Below are the code and all the weights of a small trained network. Each question names an input and a class and asks about switching units off, where a switched-off unit gives its printed mean instead of its output.

import numpy as np


def w(rows, s, z=0):
    codes = np.array(rows[::2]) - 128.0
    scale = np.full(codes.shape[1], s)
    scale[-1] = z or s
    return codes * scale


def f(y):
    return np.maximum(y, 0)


def log_softmax(a):
    a = a - a.max(-1, keepdims=True)
    return a - np.log(np.exp(a).sum(-1, keepdims=True))


def net(x, mask):
    res = np.array(x, float).reshape(1, 7) / 4 @ E
    y = f(res @ A[0][:, :-1].T + A[0][:, -1])
    res = res + np.where(mask, y, B[0][:, -1]) @ B[0][:, :-1]
    return log_softmax(res[-1] @ U[:, :-1].T + U[:, -1])


A, B = {}, {}
E = w([
[197,97,125,189,25,157,134,65,137,176],'x0',
[169,140,136,117,127,140,176,160,136,59],'x1',
[106,111,137,94,117,135,110,83,135,89],'x2',
[147,128,237,65,115,194,91,161,164,189],'x3',
[123,140,118,151,141,173,29,83,23,146],'x4',
[143,88,170,131,127,77,40,122,157,85],'x5',
[196,176,90,58,203,78,117,2,148,158],'x6',
],0.0086)
A[0] = w([
[2,188,82,45,199,91,111,190,129,79,75],'N1',
[64,128,166,167,78,194,153,194,92,128,172],'N2',
[121,116,100,151,147,145,45,80,44,145,174],'N3',
[117,140,70,171,181,116,154,33,137,41,43],'N4',
[174,159,178,149,171,199,126,94,3,85,84],'N5',
[174,170,109,87,180,174,110,114,156,183,36],'N6',
[152,181,136,88,101,118,136,165,205,183,149],'N7',
[141,110,98,163,3,140,118,76,177,139,77],'N8',
[221,173,127,146,195,139,131,64,170,170,3],'N9',
[158,156,81,90,154,74,114,101,130,125,4],'N10',
[129,150,208,101,200,134,98,161,10,184,74],'N11',
[125,143,36,197,146,118,132,163,132,101,58],'N12',
[158,142,155,96,127,138,236,135,144,99,175],'N13',
[51,93,115,201,149,163,114,174,129,103,45],'N14',
[92,196,68,89,127,221,198,144,105,189,174],'N15',
[202,196,119,80,200,88,120,87,119,156,80],'N16',
[223,164,173,149,117,115,152,141,133,23,195],'N17',
[125,137,67,218,171,77,166,136,159,160,220],'N18',
[156,166,213,101,134,232,118,141,167,175,80],'N19',
[162,169,125,172,45,199,146,70,129,105,91],'N20',
[96,108,48,208,85,92,121,110,114,87,57],'N21',
[167,41,164,30,104,112,58,154,147,80,222],'N22',
[46,116,177,198,153,126,48,118,169,132,189],'N23',
],0.008,0.0032)
B[0] = w([
[225,198,113,73,56,100,66,202,95,195,249],'N1',
[75,127,109,186,120,115,103,81,161,56,255],'N2',
[110,85,150,72,128,50,193,101,75,121,220],'N3',
[89,195,203,185,78,134,223,126,146,105,194],'N4',
[135,40,115,97,91,69,200,209,96,170,195],'N5',
[85,166,164,254,86,118,129,104,169,55,175],'N6',
[88,132,151,90,87,82,188,121,54,126,198],'N7',
[183,212,126,43,113,101,134,190,203,144,206],'N8',
[87,170,133,151,42,99,64,203,123,44,184],'N9',
[99,112,176,191,66,149,95,147,137,102,163],'N10',
[124,154,127,87,69,127,232,144,108,165,200],'N11',
[150,135,228,112,169,164,121,87,40,78,185],'N12',
[68,88,131,139,120,70,139,113,111,162,213],'N13',
[88,144,137,153,70,143,119,128,204,99,200],'N14',
[126,122,35,191,169,19,74,37,163,111,230],'N15',
[38,83,110,200,48,126,64,182,149,77,202],'N16',
[77,68,91,127,125,56,78,57,68,219,199],'N17',
[128,124,199,79,221,71,155,122,67,136,204],'N18',
[159,207,229,149,172,110,177,39,71,82,226],'N19',
[127,193,88,134,76,54,141,188,205,177,196],'N20',
[114,214,204,66,152,136,117,116,123,108,198],'N21',
[134,155,141,150,188,59,129,68,119,118,225],'N22',
[86,116,52,129,130,92,113,61,140,112,204],'N23',
],0.0069,0.0091)
U = w([
[129,204,255,124,137,153,172,72,84,79,115],'0',
[113,127,159,135,125,83,118,107,126,126,251],'1',
[54,97,131,235,53,160,59,158,179,23,26],'2',
[115,16,124,66,87,37,178,141,115,189,132],'3',
[198,190,113,38,57,94,95,205,158,215,151],'4',
[104,44,90,143,149,42,89,77,130,189,170],'5',
[149,83,38,180,216,45,68,38,165,124,224],'6',
[191,58,72,52,249,220,109,164,157,140,59],'7',
],0.0059,0.0035)

Each question gives the input, the list of numbers given to net, and the class t.
The units are the neurons (one row each of A and B). Each row of codes is followed by its name. A weight is (code - 128) times the scale printed after its matrix; where a second scale follows, it is the last column's (A, B and U).
mask holds one flag per neuron, in row order. A switched-off neuron (its flag False) gives its mean, the last column of its row in B, instead of its output. The means were averaged over made-up inputs and are rounded, as every weight is.
A unit's drop is (log p(t) with every unit on - log p(t) with that unit switched off) / (log p(t) with every unit on - log p(t) with every unit switched off).
The circuit of an input: a set's keep is (log p(t) with only the set's units on - log p(t) with every unit switched off) / (log p(t) with every unit on - log p(t) with every unit switched off). Starting from the 12 units with the biggest drops (on a tie, the unit counted first), units are removed one at a time, each time the one whose removal leaves the highest keep (on an exact tie, the one counted first), for as long as the keep stays at least 0.8.
circuit, biggest first: the units of the circuit, biggest drop first
most important unit: the unit with the biggest drop
k most important neurons: the k neurons with the biggest drops, biggest first
input [0,-3,1,-3,-1,8,-6], class 6: circuit, biggest first : (N23; N22)
input [0,4,-5,5,8,6,-2], class 3: circuit, biggest first : (N5; N3)
input [4,6,5,-3,5,5,6], class 2: most important unit : N16
input [-4,4,1,-3,3,-1,3], class 4: 3 most important neurons : (N1; N2; N19)
input [-3,7,3,-2,7,7,-4], class 3: circuit, biggest first : (N5; N3)
input [4,-5,4,2,-6,-7,7], class 2: 2 most important neurons : (N9; N16)
input [-8,-7,4,6,8,-4,-5], class 3: circuit, biggest first : (N11; N5)
input [-5,-8,7,-8,4,7,0], class 0: circuit, biggest first : (N4; N21)
input [4,1,0,1,2,3,1], class 4: circuit, biggest first : (N2; N8)
input [-6,5,-1,-5,-2,1,7], class 2: circuit, biggest first : (N16; N10)
input [-3,6,-7,-8,2,8,-4], class 0: circuit, biggest first : (N12; N21)
input [7,0,4,-7,-1,-6,-6], class 0: 2 most important neurons : (N21; N12)
input [3,-4,7,-2,-7,8,-6], class 6: circuit, biggest first : (N22; N23; N4)
input [-8,4,1,7,4,-2,5], class 4: circuit, biggest first : (N1)
input [-7,0,4,-5,-2,-5,-6], class 4: 2 most important neurons : (N1; N19)
input [8,4,-7,-7,7,0,-7], class 4: 3 most important neurons : (N20; N8; N19)
input [4,1,-6,0,4,-7,1], class 6: 4 most important neurons : (N15; N1; N7; N4)
input [5,-8,0,-8,-3,5,-4], class 0: circuit, biggest first : (N21; N12)
input [6,8,-3,3,1,8,8], class 2: circuit, biggest first : (N9; N16)
input [1,8,-1,-8,-2,-6,0], class 0: circuit, biggest first : (N12)
input [0,-2,1,2,5,2,-3], class 3: circuit, biggest first : (N3; N5)
input [-8,-2,2,-8,-5,1,-4], class 0: 3 most important neurons : (N12; N4; N18)
input [7,-1,0,2,8,-1,7], class 3: 2 most important neurons : (N3; N5)
input [-3,-6,4,1,7,-2,1], class 3: 3 most important neurons : (N3; N11; N5)
input [8,2,-6,-1,6,-4,-7], class 4: 4 most important neurons : (N8; N20; N16; N5)
input [-5,-2,0,-4,-3,-4,5], class 2: 2 most important neurons : (N16; N10)
input [-4,-6,-1,-7,4,-4,7], class 0: most important unit : N4
